Below are the code and all the weights of a small trained network. Each question names an input and a class and asks about switching units off, where a switched-off unit gives its printed mean instead of its output.

import numpy as np


def w(rows, s, z=0):
    codes = np.array(rows[::2]) - 128.0
    scale = np.full(codes.shape[1], s)
    scale[-1] = z or s
    return codes * scale


def norm(h):
    return h / np.sqrt((h * h).mean(-1, keepdims=True) + 1e-5)


def f(y):
    return np.maximum(y, 0)


def log_softmax(a):
    a = a - a.max(-1, keepdims=True)
    return a - np.log(np.exp(a).sum(-1, keepdims=True))


def net(x, mask):
    res = np.array(x, float).reshape(1, 7) / 4 @ E
    u = 0
    for l in range(2):
        y = f(norm(res) @ A[l][:, :-1].T + A[l][:, -1])
        res = res + np.where(mask[u : u + 15], y, B[l][:, -1]) @ B[l][:, :-1]
        u += 15
    return log_softmax(norm(res)[-1] @ U[:, :-1].T + U[:, -1])


A, B = {}, {}
E = w([
[136,147,212,108,174,52],'x0',
[213,147,159,149,254,209],'x1',
[159,59,171,198,176,209],'x2',
[194,115,88,128,173,123],'x3',
[22,125,43,226,145,34],'x4',
[147,185,145,139,77,111],'x5',
[231,67,128,193,144,128],'x6',
],0.0052)
A[0] = w([
[222,117,189,90,112,177,61],'L0N0',
[231,129,122,152,204,123,67],'L0N1',
[119,172,150,49,124,109,76],'L0N2',
[114,208,203,78,129,174,49],'L0N3',
[122,196,131,96,50,96,65],'L0N4',
[118,53,49,173,117,87,130],'L0N5',
[190,111,135,131,196,164,144],'L0N6',
[143,162,170,122,106,83,74],'L0N7',
[129,63,118,159,158,230,122],'L0N8',
[173,95,156,137,105,254,139],'L0N9',
[135,118,102,233,157,109,89],'L0N10',
[224,147,181,105,101,222,61],'L0N11',
[222,154,149,115,85,160,3],'L0N12',
[138,120,53,32,85,146,117],'L0N13',
[139,159,59,44,59,157,112],'L0N14',
],0.0072,0.0043)
B[0] = w([
[209,97,53,203,147,84,228],'L0N0',
[141,129,233,56,179,191,217],'L0N1',
[100,142,184,99,69,123,175],'L0N2',
[81,188,121,212,56,43,180],'L0N3',
[140,114,131,74,191,207,188],'L0N4',
[101,144,108,185,81,61,212],'L0N5',
[192,125,166,161,153,155,236],'L0N6',
[177,91,153,142,187,105,153],'L0N7',
[144,88,175,100,214,217,221],'L0N8',
[216,87,164,193,191,125,255],'L0N9',
[108,194,130,116,113,81,186],'L0N10',
[180,83,69,203,145,92,244],'L0N11',
[254,61,113,173,189,179,174],'L0N12',
[86,199,225,152,76,126,196],'L0N13',
[128,241,200,144,162,199,207],'L0N14',
],0.007,0.0048)
A[1] = w([
[110,102,121,118,53,183,76],'L1N0',
[152,104,186,116,152,207,122],'L1N1',
[141,203,105,41,87,150,48],'L1N2',
[110,123,158,186,102,213,112],'L1N3',
[123,137,91,70,39,160,51],'L1N4',
[165,124,141,195,180,113,122],'L1N5',
[106,205,180,98,101,132,64],'L1N6',
[55,103,159,52,69,122,175],'L1N7',
[117,183,138,63,149,139,2],'L1N8',
[175,122,144,107,141,200,59],'L1N9',
[223,128,133,124,118,143,78],'L1N10',
[67,145,64,86,117,30,107],'L1N11',
[124,196,52,154,144,129,70],'L1N12',
[115,152,125,222,129,68,139],'L1N13',
[110,154,177,2,98,99,91],'L1N14',
],0.0078,0.0045)
B[1] = w([
[92,168,232,73,215,178,137],'L1N0',
[213,62,61,104,179,124,228],'L1N1',
[12,246,105,39,67,127,158],'L1N2',
[101,130,207,105,209,178,184],'L1N3',
[51,250,234,23,146,217,139],'L1N4',
[107,165,200,80,118,121,253],'L1N5',
[82,181,166,145,158,121,188],'L1N6',
[170,137,176,83,172,206,203],'L1N7',
[119,192,21,199,90,59,141],'L1N8',
[182,97,136,133,230,243,182],'L1N9',
[171,25,107,138,119,114,210],'L1N10',
[202,47,58,130,124,121,219],'L1N11',
[131,106,84,170,73,2,153],'L1N12',
[98,158,138,91,63,79,227],'L1N13',
[136,107,217,91,175,193,180],'L1N14',
],0.0072,0.0054)
U = w([
[227,61,148,125,245,233,244],'0',
[31,255,190,77,100,143,6],'1',
[140,82,29,180,39,1,140],'2',
],0.0098,0.0017)

Each question gives the input, the list of numbers given to net, and the class t.
The units are the neurons (one row each of A and B). Each row of codes is followed by its name. A weight is (code - 128) times the scale printed after its matrix; where a second scale follows, it is the last column's (A, B and U).
mask holds one flag per neuron, layer by layer. A switched-off neuron (its flag False) gives its mean, the last column of its row in B, instead of its output. The means were averaged over made-up inputs and are rounded, as every weight is.
A unit's drop is (log p(t) with every unit on - log p(t) with that unit switched off) / (log p(t) with every unit on - log p(t) with every unit switched off).
most important unit: the unit with the biggest drop
top k neurons: the k neurons with the biggest drops, biggest first
drop when u is switched off: that unit's drop, to one decimal
input [-2,-2,4,0,-3,8,-6], class 1: top 2 neurons => L0N3, L0N8
input [-6,-1,4,1,5,-3,-7], class 1: top 3 neurons => L0N0, L0N11, L1N1
input [2,-2,0,-2,-7,2,-6], class 1: most important unit => L0N3
input [-1,7,-4,4,8,-7,5], class 1: top 2 neurons => L0N10, L0N5
input [2,-8,-2,5,4,-2,-5], class 1: top 3 neurons => L0N11, L0N0, L0N9
input [-7,-3,4,6,6,-8,7], class 2: top 2 neurons => L0N5, L0N10
input [7,5,-8,-7,7,-3,2], class 2: top 2 neurons => L1N11, L0N1
input [0,1,-1,5,5,-4,5], class 2: top 2 neurons => L0N5, L0N14
input [2,1,5,-7,5,-1,-5], class 1: top 2 neurons => L0N0, L0N11
input [8,4,-5,-4,5,2,-2], class 1: drop when L0N0 is switched off => 0.5
input [6,-6,7,4,5,0,-2], class 2: drop when L0N9 is switched off => 0.0
input [-5,-6,0,8,1,-1,4], class 2: drop when L0N5 is switched off => 0.2
input [2,-4,7,-7,6,-7,1], class 2: drop when L0N1 is switched off => 0.1
input [6,-1,8,8,8,4,7], class 1: most important unit => L0N10
